Here is a tiny trained network, its code and every weight. The questions are about switching its units off for an input and a target symbol, where a switched-off unit gives its printed mean instead of its output.

import numpy as np


def w(rows, s, z=0):
    codes = np.array(rows[::2]) - 128.0
    scale = np.full(codes.shape[1], s)
    scale[-1] = z or s
    return codes * scale


def norm(h):
    return h / np.sqrt((h * h).mean(-1, keepdims=True) + 1e-5)


def f(y):
    return y / 2 * (1 + np.tanh(0.7978845608 * (y + 0.044715 * y**3)))


def softmax(a):
    e = np.exp(a - a.max(-1, keepdims=True))
    return e / e.sum(-1, keepdims=True)


def log_softmax(a):
    a = a - a.max(-1, keepdims=True)
    return a - np.log(np.exp(a).sum(-1, keepdims=True))


def net(x, mask):
    ids = ['ΠΩαβδεηθμξφ'.index(c) for c in x.split()]
    T = len(ids)
    res = E[ids] + P[:T]
    u = 0
    for l in range(2):
        q, k, v = (norm(res) @ M[l].T for M in (Q, K, V))
        z = softmax(np.where(np.tri(T) > 0, q @ k.T / 2**0.5, -1e9)) @ v
        res = res + np.where(mask[u], z, O[l][:, -1]) @ O[l][:, :-1]
        u += 1
        y = f(norm(res) @ A[l][:, :-1].T + A[l][:, -1])
        res = res + np.where(mask[u : u + 16], y, B[l][:, -1]) @ B[l][:, :-1]
        u += 16
    return log_softmax(norm(res)[-1] @ U[:, :-1].T + U[:, -1])


Q, K, V, O, A, B = {}, {}, {}, {}, {}, {}
E = w([
[62,254,119,155,135,135],'Π',
[135,126,142,129,175,149],'Ω',
[162,147,155,119,132,146],'α',
[103,198,120,97,83,76],'β',
[160,150,136,110,164,139],'δ',
[37,125,177,113,145,183],'ε',
[139,147,157,112,122,153],'η',
[148,137,152,132,153,143],'θ',
[142,127,189,112,29,61],'μ',
[110,24,135,167,152,148],'ξ',
[111,115,74,173,90,137],'φ',
],0.024)
P = w([
[120,112,7,107,183,55],'0',
[126,108,255,85,91,149],'1',
[139,115,245,79,107,163],'2',
[156,127,236,71,108,157],'3',
[173,123,222,73,134,153],'4',
[189,133,218,69,139,158],'5',
[207,139,216,59,137,163],'6',
[226,138,189,51,142,152],'7',
[231,141,172,52,158,147],'8',
[238,141,166,54,182,135],'9',
],0.0088)
Q[0] = w([
[141,2,130,105,100,108],'L0H0',
[229,144,144,99,184,187],'L0H0',
],0.0098)
K[0] = w([
[246,100,92,184,91,205],'L0H0',
[88,113,62,101,198,80],'L0H0',
],0.011)
V[0] = w([
[50,90,165,1,130,232],'L0H0',
[83,148,20,4,43,183],'L0H0',
],0.0077)
O[0] = w([
[117,61,116,17,110,150,247],'L0H0',
[154,109,66,117,90,244,206],'L0H0',
],0.011,0.0013)
A[0] = w([
[128,109,112,124,170,163,112],'L0N0',
[176,92,169,123,169,109,145],'L0N1',
[141,130,183,121,131,164,138],'L0N2',
[10,138,124,146,148,114,50],'L0N3',
[23,88,158,173,86,159,57],'L0N4',
[125,54,165,108,140,101,144],'L0N5',
[159,150,162,115,84,145,114],'L0N6',
[83,110,132,98,78,22,36],'L0N7',
[92,171,130,143,122,71,91],'L0N8',
[62,206,71,45,105,81,123],'L0N9',
[55,93,54,156,11,132,1],'L0N10',
[151,32,154,155,59,76,146],'L0N11',
[132,98,59,190,126,131,112],'L0N12',
[180,54,71,133,85,171,104],'L0N13',
[123,148,168,179,155,148,83],'L0N14',
[111,161,150,113,166,87,110],'L0N15',
],0.014,0.0095)
B[0] = w([
[139,115,154,139,84,130,150],'L0N0',
[102,93,95,129,94,114,254],'L0N1',
[154,87,107,147,119,151,246],'L0N2',
[54,180,11,76,129,185,130],'L0N3',
[132,75,123,130,153,207,145],'L0N4',
[164,107,86,106,107,99,212],'L0N5',
[105,93,97,127,166,102,197],'L0N6',
[125,113,198,97,130,105,142],'L0N7',
[127,118,188,137,115,145,131],'L0N8',
[89,124,192,161,178,164,192],'L0N9',
[185,80,124,113,122,36,149],'L0N10',
[108,180,49,91,120,135,202],'L0N11',
[131,109,154,92,102,76,141],'L0N12',
[23,96,143,90,173,141,189],'L0N13',
[112,128,117,66,88,144,152],'L0N14',
[127,73,145,145,112,166,164],'L0N15',
],0.012,0.0073)
Q[1] = w([
[254,74,134,206,149,163],'L1H0',
[193,98,104,197,148,74],'L1H0',
],0.014)
K[1] = w([
[71,172,77,204,166,5],'L1H0',
[135,140,63,194,110,95],'L1H0',
],0.013)
V[1] = w([
[246,174,144,106,254,144],'L1H0',
[141,211,148,69,23,138],'L1H0',
],0.008)
O[1] = w([
[219,151,186,25,247,151,96],'L1H0',
[168,87,147,87,3,120,1],'L1H0',
],0.012,0.0047)
A[1] = w([
[167,213,113,197,154,103,143],'L1N0',
[126,139,112,214,81,87,44],'L1N1',
[153,106,50,135,151,21,97],'L1N2',
[139,79,216,213,149,46,20],'L1N3',
[178,209,130,172,144,71,82],'L1N4',
[143,174,136,219,189,165,179],'L1N5',
[92,141,82,144,103,158,20],'L1N6',
[137,64,134,40,96,75,108],'L1N7',
[63,113,88,148,116,146,123],'L1N8',
[131,170,224,189,159,124,49],'L1N9',
[170,125,175,125,171,104,228],'L1N10',
[127,182,181,172,201,203,2],'L1N11',
[186,122,73,117,151,173,144],'L1N12',
[169,189,154,101,4,49,57],'L1N13',
[194,80,142,228,95,109,110],'L1N14',
[124,100,68,76,78,6,180],'L1N15',
],0.016,0.0066)
B[1] = w([
[112,5,138,119,90,157,152],'L1N0',
[217,127,64,36,201,141,141],'L1N1',
[89,129,104,129,253,17,194],'L1N2',
[7,73,173,74,89,85,150],'L1N3',
[144,59,95,114,86,189,131],'L1N4',
[170,221,191,151,144,153,218],'L1N5',
[140,76,134,136,130,159,135],'L1N6',
[167,191,155,196,115,113,213],'L1N7',
[189,87,107,139,128,131,207],'L1N8',
[88,103,126,31,156,47,170],'L1N9',
[115,53,154,163,112,141,180],'L1N10',
[46,235,117,58,150,93,204],'L1N11',
[67,97,96,154,63,82,181],'L1N12',
[159,209,219,182,128,130,156],'L1N13',
[93,214,114,119,145,64,164],'L1N14',
[98,244,158,26,196,116,250],'L1N15',
],0.012,0.011)
U = w([
[66,197,106,169,141,208,101],'Π',
[93,136,113,201,75,80,211],'Ω',
[167,139,133,33,88,146,60],'α',
[187,89,196,160,110,84,253],'β',
[95,109,160,249,194,106,128],'δ',
[205,188,182,139,71,80,168],'ε',
[190,160,83,181,149,157,193],'η',
[60,74,233,114,99,59,29],'θ',
[183,111,191,94,222,178,30],'μ',
[140,123,42,86,175,57,105],'ξ',
[76,83,73,139,145,178,179],'φ',
],0.017,0.0067)

Each question gives the input, a string of symbols that net reads in full, and the target symbol t.
The units are the heads (2 rows each of Q, K, V and O) and the neurons (one row each of A and B). Each row of codes is followed by its name. A weight is (code - 128) times the scale printed after its matrix; where a second scale follows, it is the last column's (O, A, B and U).
mask holds one flag per unit, layer by layer, with each layer's heads first. A switched-off unit (its flag False) gives its mean, the last column of its rows in O or B, instead of its output. The means were averaged over made-up inputs and are rounded, as every weight is.
A unit's drop is (log p(t) with every unit on - log p(t) with that unit switched off) / (log p(t) with every unit on - log p(t) with every unit switched off).
The circuit of an input: a set's keep is (log p(t) with only the set's units on - log p(t) with every unit switched off) / (log p(t) with every unit on - log p(t) with every unit switched off). Starting from the 12 units with the biggest drops (on a tie, the unit counted first), units are removed one at a time, each time the one whose removal leaves the highest keep (on an exact tie, the one counted first), for as long as the keep stays at least 0.8.
units of the circuit, in order: the units of the circuit, biggest drop first
k most important neurons: the k neurons with the biggest drops, biggest first
top k neurons in layer l: the k neurons of layer l with the biggest drops, biggest first
input Ω Ω η, target δ: units of the circuit, in order : [L0N2, L1H0, L1N15]
input ε δ Ω δ, target α: units of the circuit, in order : [L0H0, L1N2]
input δ φ φ η ξ ξ, target φ: units of the circuit, in order : [L0N4, L0N13, L1N5]
input α δ ξ δ, target β: top 2 neurons in layer 0 : [L0N9, L0N13]
input δ ξ μ, target ε: top neuron in layer 0 : [L0N11]
input θ δ δ δ, target θ: units of the circuit, in order : [L0H0, L1N3]
input θ β δ α α ξ δ η, target θ: units of the circuit, in order : [L0H0, L1N3]
input α δ η, target β: top 4 neurons in layer 0 : [L0N2, L0N9, L0N13, L0N6]
input μ ξ ξ η, target ε: 2 most important neurons : [L0N11, L0N13]
input δ ξ δ α θ, target μ: 2 most important neurons : [L0N13, L0N2]
input δ θ φ η Π η, target μ: 3 most important neurons : [L0N2, L0N13, L0N4]
input ε η Π β θ Ω, target α: top 2 neurons in layer 1 : [L1N2, L1N7]
input δ μ Ω, target μ: 2 most important neurons : [L0N2, L0N13]
input η μ ξ Π β θ, target φ: top 2 neurons in layer 0 : [L0N13, L0N9]
input α φ η Π θ, target β: most important neuron : [L0N9]
input β η φ α Ω η, target Π: 2 most important neurons : [L0N9, L0N1]
input Ω Ω δ, target δ: 3 most important neurons : [L0N1, L1N15, L0N9]
input φ ε α δ θ θ ε μ μ θ, target η: 2 most important neurons : [L1N1, L0N12]
input β ε φ Ω β α, target Π: 2 most important neurons : [L0N9, L0N1]
input φ β ξ β φ β η, target η: most important neuron : [L0N12]
input δ η η δ ξ η β, target θ: top 3 neurons in layer 1 : [L1N9, L1N15, L1N10]
input φ μ Ω δ Ω α, target η: 2 most important neurons : [L1N1, L0N12]
input ξ μ δ Ω, target ξ: top 2 neurons in layer 1 : [L1N1, L1N5]
input ε θ Ω Ω φ β δ θ δ, target α: top 2 neurons in layer 1 : [L1N2, L1N7]
input θ δ μ, target ε: top 2 neurons in layer 1 : [L1N13, L1N7]
input φ ξ ξ α ξ α β ξ β δ, target η: top 2 neurons in layer 1 : [L1N1, L1N5]
input Π μ θ Ω η ξ μ Ω ε δ, target Ω: most important neuron : [L1N12]
